[[155 108 117]
 [133 145 127]
 [143 106 126]]
:
[117 145 143]

[[139 145 154]
 [119 132 147]
 [123 137 123]]
:
[154 132 123]

[[124 126 129 128 132]
 [126 115 125 120 138]
 [122 107 138 134 142]
 [134 122 123 126 141]
 [126 108 131 126 140]]
:
[132 120 138 122 126]

[[135 120]
 [128 122]
 [130 105]
 [133 122]]
:
[120 128]

[[126 143 106]
 [106 132 148]
 [148 111 133]
 [111 133 118]]
:
[106 132 148]

[[107 103 108]
 [122 133 123]]
:
[108 133]
---
[[125 128 148 129 128 129 150 127 149 149 127 127 146]
 [148 127 127 147 147 128 128 149 150 128 127 128 128]
 [146 127 149 128 127 129 149 146 127 148 128 147 147]]
:
[[148 127 127 147 147 128 128 149 150 128 127 128 128]
 [125 128 148 129 128 129 150 127 149 149 127 127 146]
 [146 127 149 128 127 129 149 146 127 148 128 147 147]]

[[142 143 134 140 134 138 134 140 144]
 [118 118 142 121 142 145 142 121 118]
 [115 114 131 116 131  99 131 116 113]
 [139 139 121 136 121 111 121 136 139]
 [137 138 129 135 129 111 129 135 138]
 [144 145 126 142 127 157 127 142 146]
 [132 132 128 130 128 104 128 130 132]
 [122 122 104 124 105 149 105 124 122]]
:
[[122 122 104 124 105 149 105 124 122]
 [139 139 121 136 121 111 121 136 139]
 [144 145 126 142 127 157 127 142 146]
 [132 132 128 130 128 104 128 130 132]
 [137 138 129 135 129 111 129 135 138]
 [115 114 131 116 131  99 131 116 113]
 [142 143 134 140 134 138 134 140 144]
 [118 118 142 121 142 145 142 121 118]]

[[127 132 124 117 133]
 [121 124 133 122 121]
 [151 132 121 155 138]
 [141 136 118 135 141]
 [147 139 115 138 145]
 [113 128 130 104 125]
 [152 133 120 148 141]]
:
[[147 139 115 138 145]
 [141 136 118 135 141]
 [152 133 120 148 141]
 [151 132 121 155 138]
 [127 132 124 117 133]
 [113 128 130 104 125]
 [121 124 133 122 121]]

[[113 133 113 119 129 135 134 115 115 132 136 131 123 140]
 [130 127 136 133 116 122 136 116 122 114 135 133 136 145]
 [126 118 114 132 155 100 107 152 124 127 131 122 135 132]
 [136 122 117 131 156 100 107 152 134 119 131 122 135 146]]
:
[[113 133 113 119 129 135 134 115 115 132 136 131 123 140]
 [126 118 114 132 155 100 107 152 124 127 131 122 135 132]
 [136 122 117 131 156 100 107 152 134 119 131 122 135 146]
 [130 127 136 133 116 122 136 116 122 114 135 133 136 145]]

[[117 127 119 135 129 133 139 136 135 140 120 137]
 [134 124 135 131 113 137 131 128 115 122 141 139]
 [141 125 126 142 120 135 122 142 112 112 140 113]
 [115 129 130 119 130 143 121 129 140 123 135 136]
 [134 120 117 152 133 122 143 133 121 124 132 135]
 [130 120 125 138 126 133 135 118 115 128 127 143]
 [127 139 114 112 134 133 117 126 134 132 129 123]]
:
[[127 139 114 112 134 133 117 126 134 132 129 123]
 [134 120 117 152 133 122 143 133 121 124 132 135]
 [117 127 119 135 129 133 139 136 135 140 120 137]
 [130 120 125 138 126 133 135 118 115 128 127 143]
 [141 125 126 142 120 135 122 142 112 112 140 113]
 [115 129 130 119 130 143 121 129 140 123 135 136]
 [134 124 135 131 113 137 131 128 115 122 141 139]]

[[143 137 136 150 114 111 114 138 108 127 134 121  99 136]
 [129 140 138 129 121 112 118 143 114 130 140 121 126 114]
 [147 155 128 136 113 104 126 139 110 137 143 115 123 132]]
:
[[147 155 128 136 113 104 126 139 110 137 143 115 123 132]
 [143 137 136 150 114 111 114 138 108 127 134 121  99 136]
 [129 140 138 129 121 112 118 143 114 130 140 121 126 114]]

[[146 120 154 134 122 142 134 110 111 123 128]
 [127 107 139 138 119 105 121 111 125 109 119]
 [147 120 155 135 119 138 132 108 110 122 133]
 [131 117 109 140 145 148 133 129 114 104 131]
 [144 118  98 124 107 133 127 113 132 138 127]
 [124 145 128 116 117 140 102 126 120 114 108]]
:
[[144 118  98 124 107 133 127 113 132 138 127]
 [131 117 109 140 145 148 133 129 114 104 131]
 [124 145 128 116 117 140 102 126 120 114 108]
 [127 107 139 138 119 105 121 111 125 109 119]
 [146 120 154 134 122 142 134 110 111 123 128]
 [147 120 155 135 119 138 132 108 110 122 133]]

[[131 130 142 137 119 113]
 [142 115 122 133  99 111]
 [135 129 107 107 128 150]]
:
[[135 129 107 107 128 150]
 [142 115 122 133  99 111]
 [131 130 142 137 119 113]]

[[137 120 111 136 124 106 141 147 140]
 [134 133 140 113 145 133 146 119 135]
 [122 124 106 136 116 125 116 136 125]
 [140 115 117 119 124 112 142 120 136]
 [123 146 143 120 119 147 125 119 113]
 [142 118 138 137 123 119 144 125 144]]
:
[[122 124 106 136 116 125 116 136 125]
 [137 120 111 136 124 106 141 147 140]
 [140 115 117 119 124 112 142 120 136]
 [142 118 138 137 123 119 144 125 144]
 [134 133 140 113 145 133 146 119 135]
 [123 146 143 120 119 147 125 119 113]]
